Each row has a name. Each piece below is followed by the name of the row it came from, unless a question asks for something else. Each question is about the rows just above it. Places in a row count from 1.

[-16,6,2,21,-6,-8,-3,-30,-18,-3,3,12,5,3,1,9,-5,-20,-4,-21,4,-4,5,6,-7,-2,-15,18,-16] -> W
[-2,3,1,3,1,0,0,1,-1,4,4,-1,2,2,-3,3,-2,-4,1,-3,-2,0,2,1,-1,0,-5,1,-5] -> K
[-27,21,2,26,14,-7,-3,-6,-13,17,26,-10,23,11,-24,22,-20,-23,4,-41,-8,-12,5,5,-15,23,-32,10,-54] -> Z
[-9,7,-7,13,7,3,-3,3,3,18,17,-2,-2,9,1,7,-6,-17,4,-2,-3,11,-8,-4,-17,3,-4,7,-8] -> N
[-8,-12,5,5,-14,-4,-1,-6,-4,-1,1,2,2,-1,-1,3,-2,-3,-1,-7,1,-3,2,2,-1,0,-5,4,-6] -> C
[-7,6,-4,9,7,1,0,4,1,12,12,-4,2,5,-6,7,-7,-9,3,-6,-4,3,-3,-2,-10,6,-15,18,-17] -> D
[12] with +1 step of 1 on every entry:	[13]
Go on from [2,2,-1,0,-5] to the end of its row.	[4,-6]
Where does [-7,6,-4,8,7,1,0,4,1,12,12,-4,2,5,-6,7,-7,-9,3,-6,-4,3,-3,-2,-10,6,-15,18,-17] differ from D, and what was there?	4, [9]
After [4,-41,-8,-12,5], its row goes on with	[5,-15,23,-32,10,-54]
which: [-8,-12,5,5,-15]	Z

[-44,28,-16,-22]  zuk
[-15,-33,-41,51]  fis
[57,-1,40,-6]  Suna
[-15,20,-23,-37]  vefep
[51,56,22,-27]  mok
[9,5,-8,20]  sedez
[17,25,17,-7]  dugu
[-7,25,-41,-9]  fudir
[17,25] with -1 step of 1 on every entry:	[16,24]
Move every entry of [28] by +1 step of 1.	[29]

[7,-30,-50,-17,10,-41,-12] -> zari
[31,18,24,17,-57,-16,-42] -> disak
[7,-30,-50,-17,4,-47,-36] -> pas
[25,-16,-10,-5,-35,-44,-55] -> vuvut
[7,-1,-50,-17,10,-41,-12] -> vozu
[16,-28,-32,-13,-16,-47,-52] -> nibid
[29,33,29,29,-57,3,-21] -> gutov
[19,37,29,11,-52,9,-8] -> Bubod
Where does [31,18,24,17,-57,-15,-42] differ from disak, and what was there?	6, [-16]
[7,-30,-50,-17,10,-41,-12] is in which row?	zari

[2,-23,-4,-21] : Tuk
[0,10,-5,-17] : buru
[42,-20,12,-12] : fakem
[1,-23,-3,-21] : Musit
[-23,-1,-24,-16] : Puf
[2,-23,-1,-21] : lavug
[1,7,-4,-42] : vev
The row with [-3,-21] is	Musit
Go on from [1,7,-4] to the end of its row.	[-42]
[2,-23,-4] with +1 step of 1 on every entry:	[3,-22,-3]
The rest of the row after [0,10,-5]:	[-17]
which: [-23,-1,-21]	lavug

[4,3,25,-2,21]  M
[-6,-16,25,-2,21]  A
[-13,9,42,-15,35]  H
[25] with -1 step of 1 on every entry:	[24]
Go on from [9,42] to the end of its row.	[-15,35]
The entry that follows [-15]:	[35]
What comes right after [4] in the named rows?	[3]
[-13,9,42,-15] with -1 step of 1 on every entry:	[-14,8,41,-16]

[53,-30,-16,2,26,24,41,53,-45,-2,-53,-20,5,-54,14,48,50,35,-30,44,-55,20,-14,-7,49,-7,-38,13,-48,24,53,-17,-12,-39,32,33,39,-5,36,-8,-2,-53,-56,-27,56,-49,-25] -> pitu
[-1,39,-24,-23,28,22,26,27,33,3,-12,-43,-17,29,0,-39,38,-17,47,-30,-10,44,51,-35,2,21,33,-35,38,51,-34,38,47,1,51,-49,5,-49,-3,49,46,24,16,19,3,31,-24] -> Visil
[53,-30,-16,2,26,24,41,53,-16,-2,-53,54,5,-54,14,48,50,35,-30,44,-55,20,-14,-40,49,-7,-38,13,-48,24,53,-17,-12,-39,32,33,39,-5,36,-8,-2,-53,-56,-27,56,-49,-25] -> bok
[20,-30,52,55,-36,50,20,42,-49,-22,8,-34,1,3,-32,-41,24,36,-45,21,27,-41,18,-42,11,57,-26,-46,40,16,-36,34,31,-16,41,8,13,9,17,35,-19,47,29,-20,-38,48,-10] -> Siza
Shift each entry of [-26,-46] by -1 times 1:	[-27,-47]
Shift each entry of [20] by -1 times 1:	[19]
[-30,44,-55,20,-14,-7,49,-7,-38] is in which row?	pitu
Right after [-40] comes	[49]

[2,1,13,6,15,-2,19,-6,1,-5,4,-7,-3,-8,-15] = lor
[22,27,13,5,-12,10,-13,26,-21,46,-39,-17,6,6,-23] = Rera
[13,3,-4,36,-12,21,-18,16,-4,18,-3,-14,24,-5,-22] = tozik
[-7,12,-6,0,22,-7,12,-17,8,-9,7,1,-13,-12,11] = Lifas
[-10,-20,-30,16,-23,7,-18,22,-3,25,-5,-9,15,-20,-2] = gune
[11,2,-9,13,-18,14,-49,12,-15,23,-29,-2,-32,-26,-19] = telut
[-6,-9,-10,2,-18,21,-4,-12,-4,18,-3,-13,24,-17,-19] = mugev
[12,31,-4,11,-1,5,6,15,30,-2,21,-32,-3,-17,-12] = guvi
[-51,-51,7,-13,-28,-16,10,3,-5,2,-3,1,-28,-23,-4] = detog
[-8,-6,-1,-23,3,1,-6,23,5,14,5,4,52,-2,12] = liram
[-3,-2,-17,9,15,19,-12,4,9,-16,12,14,0,19,6] = defu
which: [-12,21,-18,16,-4,18,-3]	tozik
Shift each entry of [-8,-6,-1] by +1 times 1:	[-7,-5,0]
[-17,9,15,19] with -1 step of 1 on every entry:	[-18,8,14,18]
One entry of guvi was changed: [12,31,-4,11,-1,5,6,15,30,-2,21,-32,-3,-16,-12]. Where, and from what?	14, [-17]
[3] with +1 step of 1 on every entry:	[4]
The rest of the row after [-4,18,-3,-14,24]:	[-5,-22]
Shift each entry of [12,-6] by +1 times 1:	[13,-5]

[-27,-19,-16,-13,21,11,-15,10,23,-7,-28,-32,16,-34,-27,-30,-28,-29,-7,-24] : Nak
[-11,0,-19,-4,-4,21,-32,1,-2,-19,-14,-20,8,-15,-11,-15,-7,8,6,11] : tiva
[38,32,40,5,-19,-19,14,-4,-16,-2,43,28,-2,51,31,26,25,15,-10,14] : lok
[4,7,19,-6,1,-24,5,2,2,-7,8,-2,10,13,2,-4,-5,-15,-15,-13] : Gar
[18,18,13,-3,-6,3,-9,2,-2,-9,19,5,3,20,10,7,10,11,-8,12] : Tavo
[14,3,8,10,-13,-31,35,-9,-20,22,16,39,-30,22,16,31,21,19,6,11] : megal
[8,-3,-2,18,-6,-5,23,-12,-15,20,6,27,-18,7,16,24,19,21,17,13] : Fina
[-14,-23,-33,-25,9,34,-41,17,21,-16,-22,-31,-1,-34,-34,-27,-20,-3,-10,4] : vovar
[-23,-14,-11,0,17,8,-16,1,13,-11,-26,-32,27,-27,-15,-27,-22,-24,1,-20] : Bimor
Where do [-30,22,16,31,21] appear?	megal
which: [-23,-14]	Bimor
Move every entry of [18,18,13,-3] by -1 step of 1.	[17,17,12,-4]
Move every entry of [-2,-9,19] by -1 step of 1.	[-3,-10,18]
Changed Gar: [4,7,19,-7,1,-24,5,2,2,-7,8,-2,10,13,2,-4,-5,-15,-15,-13]. Place and old value:	4, [-6]
Which row holds [-14,-23,-33,-25,9,34,-41,17,21,-16,-22,-31,-1,-34,-34,-27,-20,-3,-10,4]?	vovar

[-8,-21,23,1,-12,17,4,12,5,4,21,-12,-8,-3,-10,14,35,0,-7,-26,-22,-6,17,5,-38,-11,-4,2] -> Pib
[5,4,15,7,11,43,-5,53,12,22,15,-11,-13,2,15,11,20,26,21,5,15,19,26,29,52,24,8,9] -> guz
[-11,17,2,-35,3,19,-6,-3,0,-16,-18,-15,1,-7,-22,-29,22,-9,2,3,-24,-7,-11,-19,20,-44,-31,-2] -> Vemuf
[-22,-29,12,7,6,29,-15,17,-1,6,-14,-36,8,-40,12,-36,-27,10,-17,-19,3,-33,4,2,26,-18,5,-23] -> Vumis
[5,6,6,-5,1,19,-7,17,5,-7,3,18,-5,15,-2,0,17,-2,15,28,12,9,11,-1,29,19,1,22] -> kiti
[-33,-9,16,-13,14,-2,7,-5,19,-9,-46,-12,26,-48,-11,-43,-17,-11,-17,-36,11,-35,-49,-18,8,-27,-27,-4] -> Deki
[7,17,9,24,18,-3,28,20,12,32,44,-2,27,5,21,22,-16,35,9,15,0,23,40,42,9,23,31,16] -> zilom
[20,-4,-12,0,-14,-23,-15,-11,-20,-10,0,38,-47,33,-8,23,-2,-23,7,5,15,18,-10,-8,-28,32,1,-3] -> Bofi
[44,-2,36,47,-1,28,-7,13,-1,10,0,30,2,26,46,21,4,14,-9,10,43,9,5,6,21,33,39,-16] -> Vusiv
[-12,-1,20,-25,1,17,12,3,13,-15,4,13,7,8,-31,-7,45,-17,4,-3,-24,1,2,-13,-21,-17,-24,22] -> giter
which: [26,-48,-11,-43,-17]	Deki
Go on from [5,15,18] to the end of its row.	[-10,-8,-28,32,1,-3]
which: [20,-4,-12,0,-14,-23,-15,-11,-20,-10,0,38,-47,33,-8,23,-2,-23,7,5,15,18,-10,-8,-28,32,1,-3]	Bofi

[-22,7,2,6,-5,-7,-19,-4,2,-12,-8,-3,-9,-15,3,-21,1,-1,4,-22,-6]  Logom
[3,-2,-11,2,4,3,6,-5,4,2,-10,-6,0,9,3,4,-6,3,-8,6,-9]  Git
[20,-13,-26,39,-26,-37,-31,-12,-10,-9,-2,-10,-5,2,-2,0,-11,-12,-10,0,-4]  mone
[-35,42,30,47,32,-2,-31,-45,-33,-24,-26,11,21,-15,43,-7,-40,-36,-18,-33,-27]  kolu
[40,-41,-34,-35,-16,1,47,-20,-16,31,-3,-25,1,19,-21,44,-28,-7,-42,28,-5]  zum
[0,-1,4,-2,-5,-4,-2,-1,-4,0,6,-2,4,-9,-1,1,0,-3,2,-3,6]  moba
[5,2,2,1,3,7,7,-1,-3,7,-3,8,7,3,3,6,-5,1,-2,3,-4]  Bure
[-24,-27,-41,-25,-41,9,0,16,41,12,-30,-12,-28,-27,-24,-33,14,37,2,-28,-27]  laf
[6,-15,-26,-8,-5,-22,-9,-7,-2,-27,-10,-28,-34,25,-22,-14,-7,-10,-20,18,-12]  bol
[0,-12,-8,-10,-11,-10,1,0,-6,1,2,-12,-10,-6,-13,-2,-1,-4,-22,2,2]  kobek
[-11,-21,7,-24,-39,-46,-26,20,-13,-26,39,-25,-37,-31,-36,-26,26,-17,23,-8,39]  Belu
Where do [-26,-37,-31,-12,-10] appear?	mone
which: [20,-13,-26,39,-25,-37,-31]	Belu
Which row holds [6,-15,-26,-8,-5,-22,-9,-7,-2,-27,-10,-28,-34,25,-22,-14,-7,-10,-20,18,-12]?	bol
What comes right after [-19] in the named rows?	[-4]
Shift each entry of [1,-1] by -1 times 1:	[0,-2]

[3,26,3,-3,-15] : Dab
[3,5,3,-3,-15] : Gubos
[25,12,3,-1,16] : bobat
[-29,42,13,-11,-15] : rep
[-16,12,3,-1,12] : nikav
The entry that follows [26]:	[3]
which: [-1,16]	bobat
Changed rep: [-29,42,13,-11,-16]. Place and old value:	5, [-15]
The entry that follows [5]:	[3]
One entry of Gubos was changed: [3,5,3,-3,-16]. Where, and from what?	5, [-15]

[-12,3,13,-3,12,6,-15,-13,-20,41,-15] : tenod
[-18,11,0,9,19,-18,-23,-5,-26,26,-10] : Mutav
[-4,17,18,31,20,-23,-17,-11,-20,2,3] : Rame
[-16,12,-10,31,20,-23,-17,-11,-20,2,3] : liv
[-4,18,17,20,19,-23,-17,8,1,-16,-1] : puve
The rest of the row after [-16,12,-10]:	[31,20,-23,-17,-11,-20,2,3]
which: [18,17]	puve
[-16,12,-10,31,20,-23,-17,-11,-20,2,3] is in which row?	liv

[11,6,-17,-9] = sobat
[15,-3,1,9] = fik
[-47,-16,1,-11] = dutu
[-48,-16,1,-11] = lugat
[11,6,-11,4] = pusa
[17,-11,-12,4] = Laga
[11,6,-11,4] is in which row?	pusa
After [6,-11], its row goes on with	[4]
After [-11,-12], its row goes on with	[4]
One entry of pusa was changed: [11,6,-11,5]. Where, and from what?	4, [4]
Where do [-48,-16,1] appear?	lugat
Shift each entry of [-3] by -1 times 1:	[-4]
The row with [-48,-16,1,-11] is	lugat

[-40,2,-36,-46,15,-47,9] -> rok
[-27,-4,-23,-3,-4,-4,-27] -> sudab
[-27,-4,-23,-27,16,-30,-14] -> ter
[-4,-3,-9,-2,-4,-4,-19] -> fad
The rest of the row after [-2,-4,-4]:	[-19]
Right after [15] comes	[-47]

[11,-1,16,14,7,-12,-18,9,-1,4,25,19,14] = fonu
[11,-1,16,14,7,-12,-18,9,-1,4,-6,-25,6] = debo
[0,1,-20,21,11,-11,33,-3,24,25,-13,-7,-3] = vot
[-17,-4,-24,-8,2,-11,-3,14,16,-3,19,5,-1] = vinus
[32,13,-11,40,21,23,-3,20,6,-16,-3,-2,-19] = lak
[2,8,-9,4,-1,1,-7,-2,24,24,12,-15,-12] = Kofid
[4,19,-6,8,6,5,33,-2,24,12,26,-16,-14] = ruz
[20,1,21,6,-5,-1,-14,-1,6,-1,-14,-8,1] = Mivu
[-8,4,0,-23,0,-13,24,5,-4,9,8,18,-1] = nemod
[-9,4,15,31,10,-16,-1,0,-44,-8,-8,-15,-3] = mit
[-17,-4,-24,-8,2,-11,-3,14,16,-3,19,-16,-1] = fepi
Which row holds [-8,4,0,-23,0,-13,24,5,-4,9,8,18,-1]?	nemod
After [33,-3,24], its row goes on with	[25,-13,-7,-3]
Where does [0,1,-20,21,11,-10,33,-3,24,25,-13,-7,-3] differ from vot, and what was there?	6, [-11]
One entry of debo was changed: [11,-1,16,14,6,-12,-18,9,-1,4,-6,-25,6]. Where, and from what?	5, [7]
Go on from [24,25] to the end of its row.	[-13,-7,-3]
Move every entry of [-8,-8] by +1 step of 1.	[-7,-7]
[-24,-8,2,-11] with -1 step of 1 on every entry:	[-25,-9,1,-12]

[-1,-10,-5,-24,31,13,5,3,-15] -> S
[7,15,35,-23,31,13,-13,-27,38] -> E
[7,15,35,-23,31,13,-13,-27,41] -> P
After [-10,-5], its row goes on with	[-24,31,13,5,3,-15]
which: [7,15,35,-23,31,13,-13,-27,41]	P

